Each row of numbers belongs to one of the elements below and depends on some of the facts about them. Some rows are named. Which element is each other row?

How the elements are related:
benir φ plivon; bragike φ drastas; bragike φ gruzusim; bruzefis φ loplol; bruzem φ tudi; dalo φ tuvil
direval φ skobre; drafevi φ bragike; drafevi φ flusi; drastas φ trerek; drastas φ tudi; flikuron φ pluzur
flusi φ klefle; fosken φ flusi; goplen φ pletel; gresku φ skibris; gresku φ goplen; gresku φ plokim
gresku φ bruzem; gresku φ tudi; gribri φ pletel; gruske φ tobik; klaplal φ plokim; klaplal φ subuk
kori φ gresku; ledus φ klefle; ledus φ flusi; loplol φ vibon; lopom φ rodo; lopom φ klaplal
lopom φ skibris; lopom φ nises; mabrebo φ skobre; mesken φ kori; mesken φ benir; morur φ ledus
nises φ rodo; nises φ gruzusim; nises φ breskes; nugur φ bragike; nugur φ fugre; plivon φ brastur
plokim φ klefle; plokim φ brastur; pluzur φ plokim; pupur φ pluzur; pupur φ breskes; rodo φ bruzem
sivum φ kori; sizutrom φ gresku; sizutrom φ skibris; sizutrom φ tudi; subol φ fugre; subuk φ bragike
subuk φ bruzem; subuk φ fosken; taskitre φ pupur; taskitre φ tuvil; tifus φ nugur; tifus φ bragike
tobik φ gruzusim; tobik φ trerek; tobik φ graklek; tobik φ brastur; trerek φ direval; trerek φ mabrebo
tronil φ tifus; tudi φ trerek; vibon φ lopom; voklu φ pupur; voklu φ subol; voval φ drastas
vuklan φ direval; zifu φ plaplotre; bavuk λ tronil; bavuk λ benir; bigem λ sikel; bigem λ bragike
bigem λ breskes; busto λ trugek; busto λ klidrul; busto λ breskes; busto λ pituk; busto λ tralos
busto λ drostal; busto λ flufol; busto λ sizas; busto λ skuginar; dafu λ repletres; dafu λ trutuk
dobrasen λ pusko; dobrasen λ doske; dobrasen λ stobruk; dradas λ netrar; dradas λ stiskefek; dradas λ brazik
dradas λ pluge; dreskel λ koplim; dreskel λ triflebuk; dreskel λ brotrom; dreskel λ tobik; fite λ stiskefek
fite λ mabrebo; flalos λ brotrom; fleflel λ rusin; fleflel λ trutuk; fleflel λ doske; fluser λ subuk
fosken λ sizutrom; fosken λ direval; fosken λ sostek; gresku λ tifus; gresku λ skamus; gresku λ tromezum
greter λ fladrin; gruzusim λ gribri; gumos λ zudrenas; kestom λ skobre; kestom λ tudi; klaplal λ paplonim
klekin λ lavun; kori λ tronil; lebe λ skobre; lebe λ puze; lebe λ tobik; lebe λ skiskos
ledus λ lavun; lestugo λ kegrol; lestugo λ grunolu; lestugo λ tralos; lifles λ mesken; lifles λ staskur
lifles λ bruzefis; lifles λ skiskos; loplol λ tudi; pletel λ klustenok; pletel λ tifus; pletel λ puze
pluzur λ staskur; pluzur λ klirugek; pluzur λ subuk; pluzur λ stobruk; pogi λ pusko; pogi λ pobibul
ragrisom λ lugra; ragrisom λ taskitre; ratre λ morur; ratre λ flitrik; rodo λ repletres; rodo λ plivon
sapim λ plivon; sapim λ brastur; skolar λ trugek; skolar λ grukun; skolar λ bruzefis; stame λ morur
stame λ doske; stame λ brastur; stiskes λ skobre; stiskes λ kegrol; stiskes λ zomibrim; stiskes λ dusel
stiskes λ zudrenas; stiskes λ tralos; subol λ stoklun; subol λ grazo; vibon λ sibel; zavu λ grutras
zavu λ tobik; zifu λ lafik; zifu λ trerek; zifu λ benir; zubriflam λ drafevi; zubriflam λ plivon
benir ρ mesken; benir ρ bruzefis; bigem ρ trugek; bigem ρ bruzem; bragike ρ gumos; breskes ρ pletel
breskes ρ ragrisom; broskeklik ρ direval; broskeklik ρ trerek; broskeklik ρ tudi; bruzefis ρ trugek; bruzefis ρ klekin
bruzem ρ mesken; bruzem ρ klekin; bruzem ρ flikuron; direval ρ trugek; dobrasen ρ klekin; dobrasen ρ bruzefis
drafevi ρ tudi; drastas ρ bruzem; dreskel ρ klidrul; dusel ρ goplen; dusel ρ fleflel; fleflel ρ trugek
flikuron ρ plokim; flikuron ρ lopom; flitrik ρ tunam; flitrik ρ zubriflam; fluser ρ tronil; fugre ρ mesken
fugre ρ lifles; giplum ρ pogi; goplen ρ trugek; grazo ρ tunam; gresku ρ bigem; greter ρ trugek
gribri ρ klirugek; grunolu ρ sivum; gruske ρ lopom; gruzusim ρ skolar; gruzusim ρ lebe; gumos ρ trugek
gumos ρ lifles; klefle ρ repletres; klefle ρ paplonim; klekin ρ pupur; klekin ρ lebe; klevigar ρ trugek
klevigar ρ vuklan; klidrul ρ skuginar; klirugek ρ mesken; klirugek ρ trerek; klirugek ρ klekin; klirugek ρ lebe
kori ρ lebe; lafik ρ mesken; lafik ρ doske; lavun ρ drafevi; lebe ρ trugek; lebe ρ plokim
ledus ρ trugek; lege ρ tronil; lege ρ subol; lege ρ skolar; lege ρ tromezum; loplol ρ trugek
lopom ρ sivum; lugra ρ trugek; mesken ρ rusin; morur ρ skobre; morur ρ dobrasen; nugur ρ subol
paplonim ρ stini; pevir ρ tronil; pletel ρ plokim; pletel ρ lifles; plokim ρ trugek; pobibul ρ lebe
pogi ρ plokim; pupur ρ trugek; pupur ρ trerek; puze ρ gasar; ragrisom ρ trugek; ragrisom ρ sivum
ragrisom ρ plokim; repletres ρ tunam; repletres ρ dobrasen; repletres ρ flikuron; rodo ρ subol; rusin ρ zubriflam
sikel ρ trugek; sikel ρ tunam; sikel ρ mesken; sikel ρ vuklan; sikel ρ breskes; sivum ρ trugek
sivum ρ plokim; sizutrom ρ stini; sizutrom ρ pobibul; skiskos ρ plokim; skiskos ρ zubriflam; skiskos ρ lopom
sostek ρ tronil; sostek ρ mesken; sostek ρ sivum; sostek ρ fugre; sostek ρ doske; stini ρ pupur
stini ρ trugek; stoklun ρ voklu; subuk ρ tunam; subuk ρ sivum; tralos ρ trerek; trerek ρ sivum
tromezum ρ lopom; tronil ρ lopom; trupli ρ trerek; trutuk ρ tronil; tudi ρ zubriflam; vibon ρ repletres
vibon ρ plokim; vibon ρ fleflel; vibon ρ skiskos; voklu ρ flitrik; voklu ρ lifles; vuklan ρ flitrik
vuklan ρ lifles; vuklan ρ zubriflam; vuklan ρ ragrisom; zubriflam ρ trugek; zubriflam ρ lebe

Some elements and their rows:
voval: [ -2  -9   4  -8  10 -19  -2   4  14  -8   4  -2 -14   8   1  -6   5  -1
   3   0   1  -4   0  -1   1  -6   1  -6  12  -1  -2 -13 -10   1  -5   2
   9   0  -9  -1  10  -1]
triflebuk: [ -3 -10  -2 -13   8  -3   0  -3   6  -1   6   2   1   5   3   1   6   2
   3  -3  -4  -1   8   1  -7   0  -6  -7  10   6   0  -7  -7   0  -5   2
   5  -8  12   0  14  -4]
sikel: [ -7   5  -6   3   1  17   1  -3   4  -8  -1   1  -6  20 -12   7  -3   8
   4   5  -4  -1  -3   9   5  10 -10  18 -14  -3   0  10   3  -6  11   2
  -5  -2   5  -4  -4  -2]
breskes: [ -2   7  -4   2   3  11 -14  -1  18 -11   1   3  -3 -13 -12  -8  10  -8
   7  10   0   0   0   2  13   9   0  18 -13  -8   3  -1 -13  -6  11   7
  -6   4  11 -15  -7   3]
nises: [  0  -9   2  -5  14 -15  -5   8  10  -7   1  -5  -7  -5  -3  -8  11  -8
   4   2   4  -2   5  -5   1  -1  -1  -1   9  -2   0 -13  -9   5  -5   7
  15   0  -4  -8   9  -7]
pupur: [  5   2  -2   2   0  17 -11   2  13 -11   2  -4  14 -12 -11 -10  10 -10
   8   6   4   9  -1  -2  13   6   0  10  -8  -9   0  -3  -5   3   8   2
  -7   5   5 -10  -5  -3]
taskitre: [  2  -7  -3  -9  15  -9  -7   9   7  -3   0  -7   3  -6  -5  -8  10  -9
   1   3   4  -3   7  -7  -1   2  -4   3   4   4   1  -8  -5  13 -12   7
   9   2   3  -9  14  -7]
busto: [ -7  -8   5  -5   4  -9  -2  -1  -1  -6   2  -8  -5   4  -3  -5   3   2
  -5  -5  -2  -5   6   9 -11  -5  -7   2   6   4  -7  -3 -22   0  -5  12
   6  -7  11   3   8   3]
drostal: [-10  -4   0  -9   5  -8  -5  -2   4  -2   4  -1  -5   4   1  -1   1   1
  -3  -1  -2 -11   5   2  -7  -2  -3   0   0   7  -1  -1 -14   0  -7   7
   7  -7  13  -3   9   4]
sizas: [-10  -4  -1  -9   5  -9  -3  -2   4  -2   3   1  -6   5   1  -2   1   2
  -4  -3  -2  -9   6   1  -8  -1  -3   1   2   7   1  -1 -13   0  -8   6
   6  -6  14  -2  11   4]
klidrul: [ -2   0  -1 -17   6 -16   4  -2  -1   0 -13  -4   6   0   2  14 -10   3
 -15  -8  -2 -16   8   8   5  -7   0   9  -9   1   7 -42 -10  -4 -20   6
  -6 -14  17   7   0  -2]
tralos: [ -6   3  -4  -2  -3  15  -2  -7   9  -8   3   5   4  11  -5   0  -2   4
   3   0   0  -5  -4   5   2   6  -4  13 -14  -2   3   5  -2  -5   8  -1
  -6  -3  12  -3   1   6]
loplol: [  3   0   4   8   4  14  -4  -5  10 -14   4   4   9   3  -8  -4   8   3
   8   3   2   8  -1   4   8   8  -4  15  -7 -14   0  -6  -1  -1  11   4
   0  -5   0  -7  -4  -2]
bruzefis: [  2   2   4   6   2  16  -8  -6  16 -11   7   4  12   5   1  -6   6   2
   6  -1   7   4  -4  -3  10   6   1  17 -10  -8   2  -5   3   5   3   0
  -1  -4   4 -10   1   2]
nugur: [  7 -16  -6  -7   3   1  13   2  17 -16  -8  -8   7   2 -16 -23   6 -18
  13   5   5 -14  -4   3  -9   0   1   0  -2  -2   2  -3  -2 -11 -11   4
   7  12 -10   2  13  -5]
subol: [  8 -14  -2 -10  -5   6   0  -4  16 -16   2  -5  21 -18 -14 -32  10 -21
  13  -2  10  -9  -5   1  -8  -9   5  -7   2  -2  -2  -3 -15  -3 -21   2
   3   5   3   6  12   4]
direval: [ -5   4  -1  -2  -5   8  -4  -5  20 -17   8  10  -8   8  -7  -2   2   2
  12   0  -1   5 -12   5  18  -4   4  -2  -1  -9  -1  -6  -3 -11  11 -10
 -11   3  -1   0  -5   7]
broskeklik: [ -5   2  -6   2  -2  19   4  -2   2  -8   1   1   2  15 -14   3   0   5
   6   2  -4   4  -3   7   6   8  -8   9  -7  -4  -2   5   5  -7   6   0
  -5  -3   2  -2  -1  -4]
pogi: [ -2  -1   0   6 -10  24  -4  -6   6 -11   5  -2   9   6  -8  -2   3   0
   7  -9  -1   9  -4   7   6  -1  -2   5  -1  -1  -4   2  -3  -1   0   1
 -14  -9   9   1  -1   0]
fluser: [  0  -8  -3   4  -7  21   7 -10   7 -10  -1  -1  11   9 -10  -7   1  -1
   8  -4   0  -1  -2  10  -4   2  -3   6  -3  -1  -2   1   2  -9  -4   4
  -4  -6   6   2   5  -3]

Which element is each row?
No name comes twice in this set of rows, the named rows included.
[ -1 -12   3  -1 -11  16  -1 -14  10 -11   7  -2  22  -6  -6 -23   3  -6
   6 -10   7  -8  -3   7 -12  -7   2  -1  -4  -1  -2   1 -13  -6 -12   4
  -2  -8  13   9   8  10]  skolar
[  4 -22   2  10   1   5   8  -7  16 -14  -5  -4  -3  -6 -18 -26   8 -13
  13   0   2 -10  -1   7  -9   0   6   1   4  -5   1 -11   2 -17  -8  12
  15  -6 -11  -3   5  -9]  rodo
[  0  -1   0   2   3   2   3  -1  19 -17   3   3  -8   9  -8  -2   4  -1
  11   3   0   3  -8   5  13   1   1   3   0 -11  -1  -8  -1 -10  13  -3
  -6   3 -11  -3  -5  -1]  drastas
[  0   0   2   8  -1   7  -6  -5  18 -13   7   5  -5  -2  -9  -9   9  -1
  10   5   0   7  -6   2  15   3   3   4  -2 -14   1 -11  -1  -9  15   2
  -1  -2  -4  -6 -10   0]  bruzem
[  1  -6  -5  -3  -4  20   2 -11  11  -8   5   7  17   3  -6  -8   2  -1
  10  -3   2  -2  -3   3   0   1  -2   1  -4  -2   2   0   3  -7  -1  -4
  -4  -8   9   4   4   2]  tromezum
[  3  -6   9  13   4   5   1  -4  15 -12   7   0   8   8  -4  -8   8   7
   8   5   3  12  -3   1   6   5  -2   9   0 -17   1 -11   3   0  17   5
   4  -7 -13  -4  -5  -6]  gresku
[ -1   3   7  -1 -10  18 -16  -9  11 -10  17   0  20  -4   5  -6   7   1
   4 -13   5  13  -3   2   7  -8   1   2   2  -2  -6   1 -18   8   1  -1
 -20 -10  20   3   2  11]  lifles
[ -2   0  -7   8 -10   8   4  -2  11   1  -1  -6  -2  -2  -8  -6   7  -4
   4  15  -9  14   4   4   3   7  -1   1  -3  -8   5   3  -4 -14  27  10
 -12   2   1  -3 -16  -9]  klefle
[ -4   0   1 -11  -1   1  -7 -10  25 -14  14  14  -7   2   4   1   8   2
  11  -1  -3   0  -4   4  10  -6   5  -6   5  -4   2 -12 -15 -14   8  -4
 -11  -1  12  -3   1  10]  skobre
[  0  -2   4  11   6   5   3   1  13 -11   1   2   0  16  -6  -6   1   6
   7   4   5   4  -7  -3  13   7  -1  13  -7 -13   2  -6  13   3   8  -2
   8  -4 -17  -6  -3  -5]  sizutrom
[ -5   0   4  -5 -12   3 -11  -7  20 -17  13  10   1  -4  -6  -7   3  -4
  11  -1   4   4 -14   1  17  -9   9  -7   1  -6   2 -11  -7  -6  12 -15
 -11   0  -1   3  -7  10]  trerek
[  1   2  11   7  -7   7  -8  -8  20  -6  16   2  18   3  13 -14   6   4
   3  -4   8  12  -5  -7   8  -3   9   4  -3  -8   3  -6  -2  11   7   0
  -9  -7   2  -3  -3   6]  mesken
[ -3   6  -2  -1   1   0  -3   2  20 -13   1  -2 -11   6  -8  -1   8  -6
   7   9  -1   3  -5   4  12   3   2  11  -9  -8   2  -1  -9  -8  17   2
  -8  13  -3  -9  -6   2]  bragike
[ -4   5   1   0  -3   7   1   0  16 -17   8   4  -7  19  -6   2   1   3
  11  -3   1   5 -11   5  16  -1  -1   4   1  -9  -3  -4  -1  -3  10  -8
 -10   3  -7  -1  -2   3]  vuklan

Now the same elements, written a new way:
Named rows:
subol: [  6  -3  20  12  14   0  24  -6   7  -9  21   2 -16]
trerek: [ -6 -10  -4  19  25  14  10  16  10   4  37   1 -13]
brotrom: [ 34 -18  -3   5  14   6  17   7   6 -12  33  -7   1]
dalo: [ 29 -14  -3   4  15  14  18   5  11 -18  37 -13  -6]
flufol: [ 30 -16   3   5   9  12  15   9  18 -13  31 -15  -1]
subuk: [  8 -14  11  -7   4  -4  35   6  10   0  10  -6 -25]
fosken: [ 33 -27  -7   5  34  20  24  -2  -3 -24  34 -10  -1]
koplim: [ 35 -15  -3   7  16   7  16   8   5 -13  34  -9   0]
fleflel: [  7 -25  14  13   2   6  19  19  23  15   6   1   2]
ledus: [ 19 -30 -12   2  18  15  28  12 -15   3  17   1  -9]
mabrebo: [ 23  -8  -1  14  42  31  12  -6  -1 -17  39 -20  -3]
vuklan: [  6  -8  12   6  26  16  18   7   6  10  17 -12 -11]
tudi: [ -5   7   0   1  25  17  13   5  18  12  52   7 -25]
doske: [ 12 -19   7  19   7  -3   9  18   7   9  17   1   0]
sapim: [ 27 -14  11   6  14  17  21  20  25 -14  29  -8   7]
greter: [ 14 -23   5   4   7  -2  25  17  12  12  11   8  -1]
gasar: [ 29 -17   1  10   9  10  12   9  17 -12  35 -14   1]
pluzur: [ 33 -16 -13   4  30  29  13 -13   2  -7  41  -2  -5]
brastur: [ 31 -14   0   9  17  20  11  16  15 -15  33 -17   3]
stame: [ 32 -22  -1  11  19  11  19   8  10  -9  24   1   9]

Rows to name:
No name comes twice in this set of rows, the named rows included.
[ -1 -11  10  16  35  22  14   9   3   8  23 -13  -8]  direval
[  7  -6  -2   7   5 -10  12  15   4   7  33  13 -21]  lopom
[ 14 -25 -15  15  25  10  -2  17 -14  11  40   2  -7]  plokim
[ 15 -18 -14   2  11   5  20   3   7  12  20  22 -12]  kori
[  5  -9  17  17  13   0  15  -2   4   5   9  -6 -16]  tronil
[ 31 -25   4  15  20  21  17 -14  11   0  15  -9   5]  bavuk
[16 -9 10  2  9 -6 31 13 13 -1  8 11 -9]  gruzusim
[ 20 -16   2   3  18  13  21  13  10  -4  16 -14  -8]  morur
[ 10 -12  15   5   3   3  18  28  25   7  11 -10  -4]  repletres
[ 31 -13  -6  -1  27  25  19 -13   3  -9  42  -2 -10]  klaplal
[  1 -16  21   8  12   3  19   7  21  19  24   4  -8]  lebe
[ 41 -29 -13   8  41  29  13   2 -15 -27  39 -27   2]  flusi

